Below is a small trained network, with its code and all its weights. Each question gives an input and a class and asks what happens when units are switched off, that is, made to give their printed mean instead of their output.

import numpy as np


def w(rows, s, z=0):
    codes = np.array(rows[::2]) - 128.0
    scale = np.full(codes.shape[1], s)
    scale[-1] = z or s
    return codes * scale


def f(y):
    return y / 2 * (1 + np.tanh(0.7978845608 * (y + 0.044715 * y**3)))


def log_softmax(a):
    a = a - a.max(-1, keepdims=True)
    return a - np.log(np.exp(a).sum(-1, keepdims=True))


def net(x, mask):
    res = np.array(x, float).reshape(1, 3) / 4 @ E
    y = f(res @ A[0][:, :-1].T + A[0][:, -1])
    res = res + np.where(mask, y, B[0][:, -1]) @ B[0][:, :-1]
    return log_softmax(res[-1] @ U[:, :-1].T + U[:, -1])


A, B = {}, {}
E = w([
[101,255,143,28],'x0',
[10,172,138,192],'x1',
[239,224,237,214],'x2',
],0.0088)
A[0] = w([
[119,162,179,43,44],'N0',
[86,8,179,244,73],'N1',
[44,190,81,232,49],'N2',
[75,211,175,57,122],'N3',
[187,236,155,153,112],'N4',
[135,98,138,166,44],'N5',
[254,65,118,41,119],'N6',
[75,49,74,103,223],'N7',
[119,68,65,91,205],'N8',
[179,35,136,159,120],'N9',
[243,177,118,160,188],'N10',
[29,166,103,252,127],'N11',
[141,89,101,194,59],'N12',
[113,141,243,176,200],'N13',
[157,47,127,245,132],'N14',
[149,154,242,164,87],'N15',
[41,140,186,164,71],'N16',
[153,151,135,162,103],'N17',
[166,145,175,230,101],'N18',
[95,69,72,43,191],'N19',
[114,196,137,64,39],'N20',
[91,86,83,94,150],'N21',
[79,110,83,55,251],'N22',
[87,128,166,144,67],'N23',
[57,101,145,75,123],'N24',
[203,118,193,146,151],'N25',
],0.0097,0.0024)
B[0] = w([
[140,134,184,92,165],'N0',
[160,143,254,57,226],'N1',
[169,184,84,151,195],'N2',
[156,164,224,45,203],'N3',
[116,127,169,176,207],'N4',
[106,116,140,92,139],'N5',
[188,218,30,184,213],'N6',
[106,149,170,181,246],'N7',
[124,170,153,152,215],'N8',
[156,190,187,74,191],'N9',
[90,146,123,164,204],'N10',
[200,232,54,116,216],'N11',
[122,97,171,64,162],'N12',
[66,147,111,185,186],'N13',
[123,145,184,107,214],'N14',
[107,118,149,166,190],'N15',
[161,145,37,139,172],'N16',
[104,92,127,134,145],'N17',
[118,125,180,153,191],'N18',
[105,152,150,161,240],'N19',
[110,136,217,70,172],'N20',
[103,116,170,194,203],'N21',
[112,159,164,168,227],'N22',
[138,118,53,91,136],'N23',
[126,141,122,160,189],'N24',
[93,148,124,147,188],'N25',
],0.0099,0.011)
U = w([
[150,176,197,52,135],'0',
[9,146,127,254,80],'1',
[245,227,42,166,173],'2',
[102,145,109,169,253],'3',
[192,89,61,95,62],'4',
[70,68,73,137,83],'5',
[165,8,59,69,83],'6',
],0.0074,0.0067)

Each question gives the input, the list of numbers given to net, and the class t.
The units are the neurons (one row each of A and B). Each row of codes is followed by its name. A weight is (code - 128) times the scale printed after its matrix; where a second scale follows, it is the last column's (A, B and U).
mask holds one flag per neuron, in row order. A switched-off neuron (its flag False) gives its mean, the last column of its row in B, instead of its output. The means were averaged over made-up inputs and are rounded, as every weight is.
A unit's drop is (log p(t) with every unit on - log p(t) with that unit switched off) / (log p(t) with every unit on - log p(t) with every unit switched off).
The circuit of an input: a set's keep is (log p(t) with only the set's units on - log p(t) with every unit switched off) / (log p(t) with every unit on - log p(t) with every unit switched off). Starting from the 12 units with the biggest drops (on a tie, the unit counted first), units are removed one at a time, each time the one whose removal leaves the highest keep (on an exact tie, the one counted first), for as long as the keep stays at least 0.8.
units of the circuit, in order: the units of the circuit, biggest drop first
top k neurons: the k neurons with the biggest drops, biggest first
drop when u is switched off: that unit's drop, to one decimal
input [6,6,-6], class 0: units of the circuit, in order	[N3]
input [1,0,0], class 3: top 3 neurons	[N1 N11 N6]
input [-6,8,3], class 2: top 3 neurons	[N11 N2 N16]
input [8,7,-8], class 0: top 2 neurons	[N3 N20]
input [-7,-7,-2], class 0: top 2 neurons	[N1 N9]
input [-5,-8,-6], class 2: top 2 neurons	[N6 N9]
input [3,-5,-5], class 1: top 2 neurons	[N11 N19]
input [0,7,-6], class 2: top 3 neurons	[N11 N2 N16]
input [-8,-6,-5], class 0: top 2 neurons	[N1 N9]
input [-6,1,6], class 0: top 3 neurons	[N1 N9 N14]
input [-2,-6,-2], class 2: drop when N6 is switched off	0.6
input [3,4,-2], class 2: drop when N1 is switched off	0.3
input [-8,-1,3], class 0: drop when N11 is switched off	0.0
input [-1,-6,-2], class 2: units of the circuit, in order	[N6]
input [-7,4,-1], class 0: drop when N1 is switched off	0.1
